Below are the code and all the weights of a small trained network. Each question names an input and a class and asks about switching units off, where a switched-off unit gives its printed mean instead of its output.

import numpy as np


def w(rows, s, z=0):
    codes = np.array(rows[::2]) - 128.0
    scale = np.full(codes.shape[1], s)
    scale[-1] = z or s
    return codes * scale


def f(y):
    return np.maximum(y, 0)


def log_softmax(a):
    a = a - a.max(-1, keepdims=True)
    return a - np.log(np.exp(a).sum(-1, keepdims=True))


def net(x, mask):
    res = np.array(x, float).reshape(1, 5) / 4 @ E
    y = f(res @ A[0][:, :-1].T + A[0][:, -1])
    res = res + np.where(mask, y, B[0][:, -1]) @ B[0][:, :-1]
    return log_softmax(res[-1] @ U[:, :-1].T + U[:, -1])


A, B = {}, {}
E = w([
[35,74,134,163,161,39,42],'x0',
[192,89,158,211,118,78,186],'x1',
[57,129,232,113,67,85,246],'x2',
[192,43,149,26,143,107,165],'x3',
[169,158,251,144,254,157,149],'x4',
],0.0078)
A[0] = w([
[163,95,149,132,159,176,135,148],'n0',
[94,66,160,131,190,72,146,238],'n1',
[132,187,96,109,58,156,106,99],'n2',
[53,154,116,99,83,113,116,192],'n3',
[137,111,85,200,150,115,97,156],'n4',
[198,169,157,157,148,161,175,202],'n5',
[152,213,127,169,96,153,139,205],'n6',
[124,148,41,166,125,96,75,231],'n7',
[136,84,94,38,104,122,105,196],'n8',
[97,93,183,130,163,48,108,177],'n9',
[249,107,147,129,187,215,136,182],'n10',
[141,208,148,129,162,151,118,224],'n11',
[87,161,134,80,152,167,107,162],'n12',
[75,110,141,151,122,51,162,252],'n13',
[126,97,153,78,101,92,114,172],'n14',
[95,177,125,169,92,158,163,236],'n15',
[115,183,158,115,188,201,122,167],'n16',
[41,180,89,144,92,138,122,114],'n17',
[126,99,171,101,108,72,215,183],'n18',
],0.012,0.0032)
B[0] = w([
[107,163,78,115,186,148,176,177],'n0',
[125,161,131,187,143,144,138,231],'n1',
[64,132,95,145,134,104,140,184],'n2',
[120,121,76,156,121,150,119,216],'n3',
[166,67,163,91,157,166,71,195],'n4',
[121,191,148,44,121,160,199,216],'n5',
[93,126,142,99,127,111,175,190],'n6',
[125,53,120,112,180,145,113,236],'n7',
[163,98,68,157,163,54,40,216],'n8',
[116,141,135,214,116,87,136,230],'n9',
[143,128,96,113,200,191,160,245],'n10',
[73,91,136,85,165,101,144,201],'n11',
[89,141,119,90,161,115,137,189],'n12',
[149,130,169,184,129,135,129,232],'n13',
[145,137,135,139,104,120,91,188],'n14',
[125,137,148,109,102,101,200,194],'n15',
[10,98,126,23,188,140,168,210],'n16',
[98,136,94,159,138,166,151,212],'n17',
[220,178,140,178,103,173,141,231],'n18',
],0.011)
U = w([
[68,133,99,112,127,51,144,102],'0',
[137,142,105,53,71,68,61,1],'1',
[168,78,113,125,144,96,50,224],'2',
[154,158,174,194,45,156,128,175],'3',
[92,125,151,3,119,213,144,118],'4',
[174,166,87,133,139,161,168,135],'5',
[154,169,191,55,50,95,173,75],'6',
],0.012,0.0018)

Each question gives the input, the list of numbers given to net, and the class t.
The units are the neurons (one row each of A and B). Each row of codes is followed by its name. A weight is (code - 128) times the scale printed after its matrix; where a second scale follows, it is the last column's (A, B and U).
mask holds one flag per neuron, in row order. A switched-off neuron (its flag False) gives its mean, the last column of its row in B, instead of its output. The means were averaged over made-up inputs and are rounded, as every weight is.
A unit's drop is (log p(t) with every unit on - log p(t) with that unit switched off) / (log p(t) with every unit on - log p(t) with every unit switched off).
The circuit of an input: a set's keep is (log p(t) with only the set's units on - log p(t) with every unit switched off) / (log p(t) with every unit on - log p(t) with every unit switched off). Starting from the 12 units with the biggest drops (on a tie, the unit counted first), units are removed one at a time, each time the one whose removal leaves the highest keep (on an exact tie, the one counted first), for as long as the keep stays at least 0.8.
units of the circuit, in order: the units of the circuit, biggest drop first
k most important neurons: the k neurons with the biggest drops, biggest first
drop when u is switched off: that unit's drop, to one decimal
input [5,-7,8,-5,8], class 0: units of the circuit, in order -> n9
input [6,-2,-4,5,6], class 0: units of the circuit, in order -> n18, n9
input [-3,6,-1,-3,-4], class 4: units of the circuit, in order -> n9, n8
input [-7,3,7,6,3], class 5: 2 most important neurons -> n18, n10
input [3,-8,5,-4,5], class 0: 2 most important neurons -> n5, n10
input [-8,-1,0,8,-6], class 5: 4 most important neurons -> n10, n18, n7, n4
input [3,-7,2,-1,2], class 0: 2 most important neurons -> n5, n10
input [6,-4,0,-1,8], class 0: 2 most important neurons -> n9, n5
input [1,0,-7,-6,-3], class 2: 2 most important neurons -> n5, n16
input [7,0,-6,-8,7], class 4: 3 most important neurons -> n16, n8, n4
input [-1,8,-2,-1,-4], class 2: 2 most important neurons -> n16, n4
input [-5,-3,7,0,-4], class 3: drop when n18 is switched off -> 0.2
input [7,-1,5,-8,2], class 3: drop when n13 is switched off -> 0.3
input [8,4,5,6,4], class 3: drop when n9 is switched off -> 0.0
input [0,-7,5,7,-3], class 2: units of the circuit, in order -> n8
input [0,5,5,-3,7], class 6: drop when n17 is switched off -> 0.1
